Below is a small trained network, with its code and all its weights. Each question gives an input and a class and asks what happens when units are switched off, that is, made to give their printed mean instead of their output.

import numpy as np


def w(rows, s, z=0):
    codes = np.array(rows[::2]) - 128.0
    scale = np.full(codes.shape[1], s)
    scale[-1] = z or s
    return codes * scale


def f(y):
    return y / 2 * (1 + np.tanh(0.7978845608 * (y + 0.044715 * y**3)))


def log_softmax(a):
    a = a - a.max(-1, keepdims=True)
    return a - np.log(np.exp(a).sum(-1, keepdims=True))


def net(x, mask):
    res = np.array(x, float).reshape(1, 8) / 4 @ E
    y = f(res @ A[0][:, :-1].T + A[0][:, -1])
    res = res + np.where(mask, y, B[0][:, -1]) @ B[0][:, :-1]
    return log_softmax(res[-1] @ U[:, :-1].T + U[:, -1])


A, B = {}, {}
E = w([
[114,194,185,178,8],'x0',
[127,130,130,133,126],'x1',
[253,77,6,195,71],'x2',
[37,235,87,246,193],'x3',
[151,140,130,124,131],'x4',
[131,137,130,127,127],'x5',
[174,75,214,221,176],'x6',
[126,126,128,128,129],'x7',
],0.007)
A[0] = w([
[86,222,51,177,144,11],'N0',
[111,83,160,96,44,45],'N1',
[112,43,152,94,95,24],'N2',
[107,201,58,47,86,124],'N3',
[150,93,156,80,68,5],'N4',
[81,147,171,172,1,60],'N5',
[79,135,211,49,145,112],'N6',
[134,94,144,48,99,159],'N7',
[61,174,41,46,91,50],'N8',
[83,178,190,74,170,61],'N9',
[179,140,20,153,69,150],'N10',
[114,160,183,75,145,149],'N11',
[94,164,91,197,157,50],'N12',
[138,95,101,78,204,9],'N13',
[116,85,74,96,225,52],'N14',
[108,158,82,159,177,2],'N15',
[137,95,104,66,87,57],'N16',
[132,88,92,93,231,156],'N17',
],0.0092,0.006)
B[0] = w([
[174,140,177,36,240,189],'N0',
[193,200,129,109,196,155],'N1',
[169,156,192,29,203,144],'N2',
[45,86,186,211,106,210],'N3',
[123,182,136,41,207,151],'N4',
[188,230,55,136,109,184],'N5',
[159,48,53,146,79,206],'N6',
[83,156,153,132,165,197],'N7',
[161,99,186,224,143,193],'N8',
[212,47,51,86,130,186],'N9',
[79,50,97,115,111,254],'N10',
[172,96,90,158,87,181],'N11',
[250,82,172,13,196,169],'N12',
[78,213,108,79,168,144],'N13',
[112,255,105,154,60,170],'N14',
[142,150,122,67,234,140],'N15',
[162,140,163,129,220,161],'N16',
[72,213,129,197,68,204],'N17',
],0.0084,0.008)
U = w([
[124,111,161,11,206,37],'0',
[120,195,58,127,65,95],'1',
[96,86,136,121,107,253],'2',
[134,57,33,121,112,67],'3',
[99,91,146,133,115,206],'4',
[84,70,254,202,132,99],'5',
],0.01,0.0075)

Each question gives the input, the list of numbers given to net, and the class t.
The units are the neurons (one row each of A and B). Each row of codes is followed by its name. A weight is (code - 128) times the scale printed after its matrix; where a second scale follows, it is the last column's (A, B and U).
mask holds one flag per neuron, in row order. A switched-off neuron (its flag False) gives its mean, the last column of its row in B, instead of its output. The means were averaged over made-up inputs and are rounded, as every weight is.
A unit's drop is (log p(t) with every unit on - log p(t) with that unit switched off) / (log p(t) with every unit on - log p(t) with every unit switched off).
The circuit of an input: a set's keep is (log p(t) with only the set's units on - log p(t) with every unit switched off) / (log p(t) with every unit on - log p(t) with every unit switched off). Starting from the 12 units with the biggest drops (on a tie, the unit counted first), units are removed one at a time, each time the one whose removal leaves the highest keep (on an exact tie, the one counted first), for as long as the keep stays at least 0.8.
units of the circuit, in order: the units of the circuit, biggest drop first
most important unit: the unit with the biggest drop
k most important neurons: the k neurons with the biggest drops, biggest first
input [-4,5,1,7,-7,3,-4,7], class 0: units of the circuit, in order : N0
input [-7,-2,-8,7,-1,-1,7,-8], class 3: units of the circuit, in order : N9, N6
input [4,-2,-6,-3,1,-5,-2,6], class 3: units of the circuit, in order : N6, N9
input [5,4,5,-8,-7,3,-6,-2], class 0: units of the circuit, in order : N4, N16
input [6,-5,-1,6,-5,-7,-8,-1], class 5: 2 most important neurons : N3, N8
input [-8,4,6,6,-5,-5,6,-1], class 1: units of the circuit, in order : N14, N17
input [-7,-1,-1,1,0,8,-3,-7], class 1: 2 most important neurons : N14, N17
input [2,1,1,3,5,-4,-8,-6], class 5: units of the circuit, in order : N3, N8
input [-3,0,-8,-3,5,-1,7,-8], class 3: 2 most important neurons : N6, N9
input [8,6,1,8,-7,0,8,-3], class 0: units of the circuit, in order : N12, N0, N3
input [6,4,1,-6,5,-2,1,-5], class 0: 3 most important neurons : N4, N17, N1
input [4,3,-7,-4,-6,-4,-3,-3], class 3: 3 most important neurons : N6, N9, N11
input [-3,5,1,8,-6,-4,8,6], class 0: units of the circuit, in order : N12, N15
input [-7,-3,3,8,-7,0,1,5], class 0: most important unit : N12
input [7,-1,2,6,-2,1,4,-1], class 1: 3 most important neurons : N5, N3, N8
input [5,5,7,6,-1,3,-6,3], class 3: 2 most important neurons : N10, N5
input [7,4,8,7,7,8,-7,3], class 3: 2 most important neurons : N10, N5
input [7,1,-6,-8,-8,3,5,2], class 0: units of the circuit, in order : N4, N1
input [-7,3,-4,-5,-5,-5,3,0], class 1: units of the circuit, in order : N17, N14, N13
input [-7,-4,7,-7,-6,-7,7,-5], class 0: most important unit : N2
input [-6,0,-8,-4,-1,1,3,4], class 3: 3 most important neurons : N6, N9, N11
input [-8,0,2,-3,6,4,-5,-8], class 1: 3 most important neurons : N14, N17, N13
input [-5,5,-4,-2,-4,1,-5,-8], class 1: 3 most important neurons : N14, N17, N10
